Below are the code and all the weights of a small trained network. Each question names an input and a class and asks about switching units off, where a switched-off unit gives its printed mean instead of its output.

import numpy as np


def w(rows, s, z=0):
    codes = np.array(rows[::2]) - 128.0
    scale = np.full(codes.shape[1], s)
    scale[-1] = z or s
    return codes * scale


def f(y):
    return np.maximum(y, 0)


def log_softmax(a):
    a = a - a.max(-1, keepdims=True)
    return a - np.log(np.exp(a).sum(-1, keepdims=True))


def net(x, mask):
    res = np.array(x, float).reshape(1, 7) / 4 @ E
    y = f(res @ A[0][:, :-1].T + A[0][:, -1])
    res = res + np.where(mask, y, B[0][:, -1]) @ B[0][:, :-1]
    return log_softmax(res[-1] @ U[:, :-1].T + U[:, -1])


A, B = {}, {}
E = w([
[116,189,144,155,106,96,48,244,105,105,182,34],'x0',
[124,133,128,135,126,123,123,124,126,135,129,131],'x1',
[130,59,80,155,170,2,208,170,184,176,159,164],'x2',
[130,134,114,130,128,123,126,125,129,127,121,124],'x3',
[138,137,130,130,133,130,135,123,132,130,135,124],'x4',
[134,132,118,124,122,126,128,127,130,127,127,130],'x5',
[231,102,209,216,33,96,181,148,60,98,59,134],'x6',
],0.0073)
A[0] = w([
[130,115,136,122,119,179,183,23,127,104,73,176,117],'n0',
[161,162,174,150,54,141,97,172,89,73,117,90,109],'n1',
[164,76,148,174,92,96,203,123,93,105,82,146,3],'n2',
[133,150,144,99,117,216,82,57,126,108,113,131,131],'n3',
[179,164,172,177,70,149,92,170,85,69,81,101,115],'n4',
[108,101,69,114,190,112,175,94,198,173,119,157,138],'n5',
[125,155,145,78,128,195,90,81,125,117,101,125,205],'n6',
[127,114,118,174,127,54,164,175,139,156,147,110,217],'n7',
[109,161,145,69,129,254,102,32,121,118,91,127,33],'n8',
[189,87,169,181,73,79,192,131,80,127,67,135,128],'n9',
[136,165,154,168,70,172,89,157,77,81,104,80,116],'n10',
[85,187,122,122,144,67,72,235,138,132,209,60,127],'n11',
[97,161,122,94,123,204,95,69,99,119,136,101,148],'n12',
[148,178,164,155,77,169,85,163,93,92,93,92,116],'n13',
[148,80,119,172,122,19,159,189,171,143,173,136,49],'n14',
[176,91,137,179,100,116,190,137,92,138,78,144,26],'n15',
[167,160,172,161,62,149,85,177,90,68,105,84,112],'n16',
[125,95,58,89,173,105,165,93,186,166,132,176,137],'n17',
[80,157,108,112,152,137,92,107,111,113,166,91,229],'n18',
[90,80,92,104,176,107,170,94,175,185,127,148,134],'n19',
[204,74,172,192,82,78,205,139,104,131,67,167,203],'n20',
],0.0056,0.0059)
B[0] = w([
[127,152,79,185,204,201,70,216,146,84,56,118,188],'n0',
[118,128,148,93,91,93,183,95,72,136,183,110,186],'n1',
[254,29,121,134,190,154,16,170,246,241,24,247,165],'n2',
[147,129,92,169,166,169,73,198,158,129,67,132,179],'n3',
[114,119,156,97,109,98,203,79,64,143,181,137,194],'n4',
[165,86,182,87,89,89,160,92,108,189,170,156,201],'n5',
[57,194,81,148,143,150,140,159,72,58,139,75,197],'n6',
[194,66,155,106,129,122,89,105,170,198,109,190,214],'n7',
[207,61,124,154,197,143,45,179,221,205,37,215,172],'n8',
[104,169,64,196,173,200,75,207,142,68,66,103,216],'n9',
[114,117,164,103,81,91,171,62,61,158,169,109,185],'n10',
[114,155,77,193,219,197,65,215,154,80,20,119,206],'n11',
[118,142,98,165,178,197,86,204,139,86,79,139,181],'n12',
[100,113,155,96,90,86,188,90,60,161,175,129,182],'n13',
[94,175,78,176,198,200,95,197,125,45,65,94,177],'n14',
[162,76,121,124,161,155,65,163,213,183,57,188,163],'n15',
[105,124,152,100,89,94,184,83,72,151,177,117,191],'n16',
[149,93,152,89,98,100,158,97,113,169,169,156,201],'n17',
[183,82,133,153,144,110,90,138,177,185,109,184,204],'n18',
[143,105,167,79,106,87,159,81,113,172,175,157,194],'n19',
[52,223,82,158,142,158,133,158,51,46,154,45,254],'n20',
],0.0058,0.0092)
U = w([
[168,89,121,139,145,141,104,145,177,148,112,152,249],'0',
[86,170,102,152,142,153,123,156,109,66,130,81,26],'1',
[132,101,164,70,87,56,188,12,100,154,204,126,112],'2',
],0.011,0.0016)

Each question gives the input, the list of numbers given to net, and the class t.
The units are the neurons (one row each of A and B). Each row of codes is followed by its name. A weight is (code - 128) times the scale printed after its matrix; where a second scale follows, it is the last column's (A, B and U).
mask holds one flag per neuron, in row order. A switched-off neuron (its flag False) gives its mean, the last column of its row in B, instead of its output. The means were averaged over made-up inputs and are rounded, as every weight is.
A unit's drop is (log p(t) with every unit on - log p(t) with that unit switched off) / (log p(t) with every unit on - log p(t) with every unit switched off).
The circuit of an input: a set's keep is (log p(t) with only the set's units on - log p(t) with every unit switched off) / (log p(t) with every unit on - log p(t) with every unit switched off). Starting from the 12 units with the biggest drops (on a tie, the unit counted first), units are removed one at a time, each time the one whose removal leaves the highest keep (on an exact tie, the one counted first), for as long as the keep stays at least 0.8.
units of the circuit, in order: the units of the circuit, biggest drop first
unit that matters most: the unit with the biggest drop
k most important neurons: the k neurons with the biggest drops, biggest first
drop of u: that unit's drop, to one decimal
input [-8,-5,-5,5,-6,-7,2], class 1: unit that matters most => n6
input [5,-4,1,-5,-3,-6,-8], class 0: 4 most important neurons => (n20, n18, n9, n14)
input [0,8,-6,1,6,2,-8], class 0: 3 most important neurons => (n8, n20, n18)
input [4,-2,7,-1,-5,7,5], class 1: 2 most important neurons => (n20, n14)
input [2,5,8,-5,-1,-2,3], class 1: 4 most important neurons => (n20, n14, n18, n8)
input [5,1,5,3,4,3,-8], class 0: 2 most important neurons => (n11, n20)
input [4,1,8,8,-4,-4,7], class 1: 3 most important neurons => (n20, n14, n9)
input [4,5,1,-2,-8,-1,-7], class 0: 4 most important neurons => (n20, n18, n9, n14)
input [-3,7,-4,0,-5,0,8], class 1: 2 most important neurons => (n20, n9)
input [3,3,1,-2,-7,4,-7], class 0: 2 most important neurons => (n20, n18)
input [-4,7,-8,5,7,-1,-4], class 0: 2 most important neurons => (n8, n20)
input [2,0,8,-4,-1,8,3], class 1: drop of n18 => 0.7
input [7,-2,-2,-4,-1,7,4], class 2: drop of n16 => 0.0
input [-6,-7,1,-4,3,5,-7], class 2: drop of n17 => 0.3
input [8,-3,6,-3,7,3,-7], class 0: units of the circuit, in order => (n20)
